Each row has a name. Each piece below is followed by the name of the row it came from, unless a question asks for something else. Each question is about the rows just above it.

[158 119 144  86 101  97 163 115  96] : z_991
[ 88 133  63 108 102 111 133 123 152] : z_426
[108 190 116 124 187 120 116 150 167] : z_334
[101  89 122 162 115 155 122 133 114] : z_832
Repeated in z_426:
[133]
asked: [108 190 116 124 187 120 116 150 167]
z_334
[ 86  96  97 101 115 119 144 158 163] is which row reordered?
z_991
The one value in z_426 and z_832:
[133]

[185 134 134 134 184]  z_335
[185  92 185 148 122]  z_487
[123 174 185 148  92]  z_440
Which row holds these entries in another order? [134 134 184 185 134]
z_335
[122 148 185  92 185] is which row reordered?
z_487
Which row holds these entries in another order? [ 92 148 185 174 123]
z_440
Which value is in both z_440 and z_335?
[185]
Repeated in z_335:
[134]
Shared by z_487 and z_335:
[185]

[113 102 148 146 116 129 110 152 106 144] -> z_46
[ 76 151 119 153 145 167 136 129 101 124] -> z_571
[109 139 121 127 144 130 113 134 135 126] -> z_208
[130 113 144 125 135 121 109 134 127 139] -> z_748
[153 141 112 141 133 111 115 137 120 153] -> z_223
[127 141 124 132 102 113 157 144 145 104] -> z_397
[128 133 145 119 137 151 171 113 129 120] -> z_789
[130 143 110 116 133 115 137 107 135 116] -> z_386
[136 167 145 101 119  76 130 151 153 124] -> z_146
[130 113 144 125 135 121 109 139 104 129] -> z_106
[149 129 128 109 117 113 124 118 129 124] -> z_482
Which row holds these entries in another order? [139 127 134 109 121 135 125 144 113 130]
z_748
Which row holds these entries in another order? [130 151 153 124 136 167 145 101 119  76]
z_146

[103  80  75  76  79  74  74  74  82  97  73  79 176  78  72  84 150  80
  74  83  78  84  74  74 169 103  78  74  80] = z_372
[116 118 122 122 120 123 125 124 117 106 126 140 130 118 126 119 140 115
 122 113 121 138 123 124 136 121 120 124 119] = z_215
[131 114 114 115 113 114 114 114 114 116 114 118 135 114 114 117 128 113
 114 115 115 118 114 114 134 115 114 114 114] = z_803
[120 115 117 106 114 102 130  97 112 116 114 129 118 115 104 112 104 109
 109 101 105 113 119 110 115 111 108 107 106] = z_233
[104 107 109 106 107 108 111 110 105 100 110 116 128 102 109 105 131 101
 104 102 105 116 106 110 128  96 108 109 104] = z_101
[102  92  90  89  93  86  87  88  95 105  86  87 159  98  85  87 140 104
  89 106  88  82  88  88 160 133  91  85  93] = z_102
[101 107 118 110 106 114 119 116 109 102 115 129 112 104 114 105 115 106
 109 104 113 129 112 120 111  97 115 117 108] = z_731
[128 116 108 112 114 107 107 108 113 119 106 107 120 109 105 118 102 106
 103 113 109 107 106 105 122  99 110 107 110] = z_170
[111 105 112 109 102 113 111 111 106 112 110 119 122 105 111 107 107 104
 109 110 110 128 111 113 114 118 110 114 107] = z_276
Put [117 108 101 107 118 110 106 114 119 116 109 102 115 129 112 104 114 105
 115 106 109 104 113 129 112 120 111  97 115] back in order: which row is it?
z_731
asked: [116 118 122 122 120 123 125 124 117 106 126 140 130 118 126 119 140 115
 122 113 121 138 123 124 136 121 120 124 119]
z_215

[103 119  87 137 138 138 142] = z_621
[ 98 142  69 157 135 138 155] = z_286
[132 129 151 127 127 125 124] = z_499
[141 136 136 132 131  95 134] = z_306
[141 136 136 132 131 123 134] = z_629
[134 124  69 134 127 137 108] = z_651
[136 136 142 110 127 129 129] = z_847
[134 123 151 114 123 144 117] = z_219
[125 124 126 135 130 117 143] = z_655
[121 118 141 136 148 118 134] = z_833
[141 136 134 118 122 118 148] = z_419
[132 145 113 120 127 130 138] = z_271
The one value in z_651 and z_419:
[134]
The one value in z_286 and z_651:
[69]
Shared by z_271 and z_847:
[127]
Which row holds these entries in another order? [134 118 122 118 148 141 136]
z_419
Which value is in both z_651 and z_306?
[134]
Put [118 118 122 134 136 141 148] back in order: which row is it?
z_419

[140 167 170 161 113  94  77  85 111] : z_400
[ 99 125 164 177 179 135 111  77  90] : z_597
[173 163 143 109  82  89  99 131 162] : z_793
[ 99 125 164 177 179 135 111  82  79] : z_525
[ 98  82 125 164 177 111  79 135 179] : z_998
[ 99 125 164 177 179 167 111  82  79] : z_641
Put [ 77  90  99 111 125 135 164 177 179] back in order: which row is it?
z_597
[ 79  82  99 111 125 135 164 177 179] is which row reordered?
z_525

[167  81 114 124  97 152 160  85 151 100] = z_761
[157  85 101 115 123 151 151  86 142 103] = z_198
[102 102 161  85 170 164 149  61  94  87] = z_468
[167 160  97  86 152 114 124 151 100  81] = z_327
[170  85  87 101  94 164 161  61 149 102] = z_934
[170  88  85 104  88 163 163  63 153  97] = z_378
[108 145 147 105 144 106 132 119 119 136] = z_559
[109 157  86 124 103 142 115 101  85 150] = z_264
[105 147 129 132 145 118 108 137 119 144] = z_969
[162  87  90 106  97 161 159  68 153 101] = z_773
Which row holds these entries in another order? [145 118 108 137 119 144 105 147 129 132]
z_969
Which value is in both z_327 and z_378?
[97]
Put [ 61  85  87  94 101 102 149 161 164 170] back in order: which row is it?
z_934
Put [ 97 151  85 160 114 152 167 100  81 124] back in order: which row is it?
z_761
The one value in z_773 and z_559:
[106]
[142 151  85 151 101 157 103 123 115  86] is which row reordered?
z_198
Which value is in both z_559 and z_773?
[106]

[184 143 143 143 143] : z_564
[187 121 124 194 115] : z_979
[165 149 143 184  94] : z_965
[128 128 128 128 128] : z_728
[125 128 138 135 138] : z_944
[184 150  94 143 165] : z_252
[128 128 127 128 128] : z_307
Which row holds these entries in another order? [127 128 128 128 128]
z_307
Repeated in z_944:
[138]
Which row holds these entries in another order? [165 184 150  94 143]
z_252
Repeated in z_564:
[143]

[109 128 185 112 137 169]  z_350
[ 94 146 125 124 161  88]  z_507
[118 129  90 182  99 106]  z_699
[118 129  90 182  77 120]  z_121
[122 129 180  79 155 125]  z_916
[111 145  81 173 157 116]  z_76
[140 157  77  78 106 132]  z_608
[156 114  94 106 108 181]  z_166
[140 115 182  82 112  88]  z_203
Which value is in both z_916 and z_507?
[125]
Shared by z_608 and z_166:
[106]
Shared by z_121 and z_608:
[77]
The one value in z_76 and z_608:
[157]

[126 156 106 143 125] : z_727
[146 157 112 146 157] : z_408
[165  97  97 136 126] : z_938
[ 97 126 166  97 136] : z_196
[166 109 166  97 179] : z_366
Repeated in z_366:
[166]
Which value appears more than once in z_196?
[97]
Which value is in both z_938 and z_727?
[126]
The one value in z_727 and z_196:
[126]
Put [ 97  97 126 136 166] back in order: which row is it?
z_196

[ 79  78  80 129 167] : z_184
[111 142 124 134 134] : z_896
[ 90 131 131 131 148] : z_875
[167 131 105  70 105] : z_600
[132 143 164 133 198] : z_770
[105 131  71 167 105] : z_948
[118 121 134 144 159] : z_894
[107 103  91 157 163] : z_54
[128 140 131 141 161] : z_561
Which value is in both z_896 and z_894?
[134]
[105 105 131  71 167] is which row reordered?
z_948
The value that z_875 holds more than once:
[131]

[119 147  91 124 119 146 108 122 145  82  94 165  81  95 128  63 138 121
 108 105 140 124 125  70]  z_987
[104 141  70 122 122 162 137 137 140  77 106 142 103  78 159  77 149 131
 122 110 137 129 137 124]  z_755
[111 113 118 128 135  89 124 158 164 121  80 108 117  98 146 128 110 148
 101 115 128 106 169 122]  z_369
[111 128 101 113 124 146 121 128 148 137  89 158 106 115 110  98 169 164
 118 118 135 128 122 108]  z_705
[138 152 131 139 124 142 134 116 113 120 121 104 105 109 126 118 134 126
 152 122 110 118 111 134]  z_272
[122 116 126 110 134 134 111 124 139 105 113 138 152 131 104 119 152 142
 118 121 134 118 126 109]  z_777
[111 128 101 113 124 146 121 128 148  80  89 158 106 115 110  98 169 164
 118 118 135 128 122 108]  z_552
[122 116 126 110 134 134 111 124 139 105 113 138 119 131 117 123 115 167
 133 135 123 145 111 132]  z_584
asked: [122 116 126 110 134 134 111 124 139 105 113 138 119 131 117 123 115 167
 133 135 123 145 111 132]
z_584
Put [104 105 109 110 111 113 116 118 118 119 121 122 124 126 126 131 134 134
 134 138 139 142 152 152] back in order: which row is it?
z_777
asked: [122 116 126 110 134 134 111 124 139 105 113 138 152 131 104 119 152 142
 118 121 134 118 126 109]
z_777
Put [ 80  89  98 101 106 108 110 111 113 115 118 118 121 122 124 128 128 128
 135 146 148 158 164 169] back in order: which row is it?
z_552

[147 163 131 118 121 183 118 122 138 155 104 161 174 123 131 156 112  91
 137 126 142 164  84 157 144 133 117 126 151 153 144] = z_647
[152 163 111 123 137 127 115 137 146 156 105 126 149 118 124 124 133 109
 126 137 119 164 105 163 131 135 114 121 138 156 117] = z_557
[119 163 138 124 141 130 107 127 157 116 119 142 116 149 117 128 107 110
 128 124 141 164 127 139 119 104 108 130 123 127  92] = z_783
[119 138 136 124 141 130 107 127 152 116 119 142 116 149 117 128 125 110
 128 124 141 164 129 139 148 104 108 130 123 127  92] = z_391
[128 163 136 124 141 130 107 127 157 116 119 142 116 107 117 128 107 110
 116 124 141 164 129 116 148 104 108 130 123 111  92] = z_618
[152 163 111 123 137 161 115 139 146 159 105 126 149 118 124 144 133 109
 126 137 119 164 105 163 131 135 114 121 138 156 117] = z_226
asked: [119 163 138 124 141 130 107 127 157 116 119 142 116 149 117 128 107 110
 128 124 141 164 127 139 119 104 108 130 123 127  92]
z_783
[119 138 136 124 141 130 107 127 152 116 119 142 116 149 117 128 125 110
 128 124 141 164 129 139 148 104 108 130 123 127  92] is in which row?
z_391
asked: [152 163 111 123 137 127 115 137 146 156 105 126 149 118 124 124 133 109
 126 137 119 164 105 163 131 135 114 121 138 156 117]
z_557
asked: [128 163 136 124 141 130 107 127 157 116 119 142 116 107 117 128 107 110
 116 124 141 164 129 116 148 104 108 130 123 111  92]
z_618

[ 99 159 102 180 126 147 139 138] -> z_175
[161 139 129 107 162 137 133 130] -> z_893
[ 92 122 132 156 118  58  98 107] -> z_476
[ 99 159 102 180 126 134 132 128] -> z_544
[ 93 161 112 181 133 136 134 140] -> z_82
[125 114 139 130 113 166 145 134] -> z_117
[131 112 181  92 137 140 135 160] -> z_738
[117 126  65 126 124 150 165 108] -> z_888
[133  94 148 116 104 185 105 156] -> z_174
[125 125 134 125 131 101 159 112] -> z_510
[ 92 160 112 181 132 137 135 140] -> z_611
Repeated in z_510:
[125]
[181 132 137 135 140  92 160 112] is which row reordered?
z_611

[114 140 140 140 113]  z_718
[140 114 100 116 113]  z_530
[144 141 171 171 170]  z_179
[144 170 141 170 170]  z_580
Put [100 113 114 116 140] back in order: which row is it?
z_530
[170 170 141 170 144] is which row reordered?
z_580
[113 114 140 140 140] is which row reordered?
z_718
Where do [140 114 100 116 113] appear?
z_530
The value that z_718 holds more than once:
[140]
The value that z_580 holds more than once:
[170]

[104 144 126 117 132 137 148 130]  z_231
[116 126 104 130 132 148 137 144]  z_169
[ 95 118 143 125 110 122  97 139]  z_262
[148 145 130 116 104 137 132 126]  z_990
[110 110 143 138 122  97 125 118]  z_232
Which row holds these entries in another order? [126 117 132 137 148 130 104 144]
z_231
[148 144 116 104 137 130 126 132] is which row reordered?
z_169
Which row holds these entries in another order? [137 126 132 116 144 148 104 130]
z_169
Which value appears more than once in z_232?
[110]
[144 116 126 104 130 132 148 137] is which row reordered?
z_169

[127 107 139 149 109 117 137]  z_632
[ 58 169 136 125 147 168  88]  z_805
[ 81  88  88  82  88 170  88]  z_311
[150 164 104 177  58  57 159]  z_287
Which value is in both z_311 and z_805?
[88]
Repeated in z_311:
[88]
Where do [ 58 169 136 125 147 168  88] appear?
z_805
[127 107 139 149 109 117 137] is in which row?
z_632
Shared by z_287 and z_805:
[58]
Which value is in both z_805 and z_311?
[88]

[139 116 145 143 146 107] -> z_288
[122 144 133 127 133  70] -> z_238
[ 66 134  79  60 131 138] -> z_243
[109 150 111 134 128 111] -> z_677
[132 122 142 139 145 102] -> z_173
[110 134 104 119 122 119] -> z_129
[ 75 122 147  62 155 121] -> z_413
[ 80 134 160  77 113 136] -> z_615
[128 133 126 128 127 128] -> z_933
[127 143 110 139 139 139] -> z_164
Repeated in z_677:
[111]
Put [ 62  75 121 122 147 155] back in order: which row is it?
z_413
Which value is in both z_238 and z_173?
[122]
Shared by z_129 and z_164:
[110]
Repeated in z_164:
[139]
Which value is in both z_933 and z_164?
[127]

[131  74  89 127 153] -> z_7
[127  93 134 165 146] -> z_295
[146  92 127 164 134] -> z_72
[ 82  93 101 144 155] -> z_826
[128  84 103  93 132] -> z_782
Which value is in both z_7 and z_72?
[127]
Put [153 131  74  89 127] back in order: which row is it?
z_7
[146  93 165 127 134] is which row reordered?
z_295
[155 144 101  93  82] is which row reordered?
z_826
Which value is in both z_782 and z_295?
[93]

[135 139  74 104 144 112 163  99  81 110] = z_244
[111 128 165 168 140 133  93 150 188 120] = z_739
[149 128 102 142 104 114 159 112  67 148] = z_393
[114 144 129 121 181 102 144 113  92 128] = z_595
[114 144  76 121 181 102 144 103 128  77] = z_596
[107 133 131  80 166 119 108 133 178  94] = z_278
[127 119 165 161 109 141 107 147 151 148] = z_520
[149 128 102 142 104 114 159 112  67 148] is in which row?
z_393
Which value is in both z_595 and z_739?
[128]

[185 112 186 114 116 118 175]  z_691
[159  71  70 101  70 116 114]  z_255
[ 70  70 114 116  70 101 159]  z_686
[102  70  70 102 115 159 102]  z_802
[ 70 116 159 115 101  70  70]  z_133
The value that z_686 holds more than once:
[70]
Which row holds these entries in another order? [102 102  70  70 102 115 159]
z_802
Which row holds these entries in another order? [159 101  70 116 114  70  70]
z_686
Which row holds these entries in another order? [ 70  70  70 101 115 116 159]
z_133
Repeated in z_255:
[70]
Which row holds these entries in another order? [ 70 116 114 159 101  70  70]
z_686

[ 87 107 149 152 148 121 139 138 151 174 141 118 141 115] = z_505
[109 157 141 138 151 142 120 118  94 133 147 131 122  94] = z_817
[109 157 139 138 120 142 140 121  94 134 143 129 122 130] = z_551
The row with [109 157 139 138 120 142 140 121  94 134 143 129 122 130] is
z_551
asked: [109 157 141 138 151 142 120 118  94 133 147 131 122  94]
z_817
[138 151 142 120 118  94 133 147 131 122  94 109 157 141] is which row reordered?
z_817
The row with [ 87 107 149 152 148 121 139 138 151 174 141 118 141 115] is
z_505

[148 135 105 135 156 118 135 135]  z_187
[148 100 130  98 119 118 134 137]  z_236
[105 165 106 129 126 152 166 157]  z_344
[105  92 137 184 107 120 137 132]  z_359
[148 105  97 102 129 125 131 165]  z_467
[110  93 153 148  76 112 153 126]  z_477
[163 101 140 133 130 112  85 102]  z_543
The value that z_187 holds more than once:
[135]
Which row holds these entries in another order? [126 153 112  76 148 153  93 110]
z_477
Which value appears more than once in z_477?
[153]

[142 167 107 142] -> z_976
[144 129 121 141] -> z_154
[129 128 128 128] -> z_883
[128 128 128 128] -> z_341
[ 90  62  72 158] -> z_914
[141 147 116 134] -> z_996
[108 129 129 117] -> z_285
Put [142 107 167 142] back in order: which row is it?
z_976
Which row holds these entries in another order? [141 121 129 144]
z_154
Which row holds these entries in another order? [116 134 141 147]
z_996
Repeated in z_285:
[129]

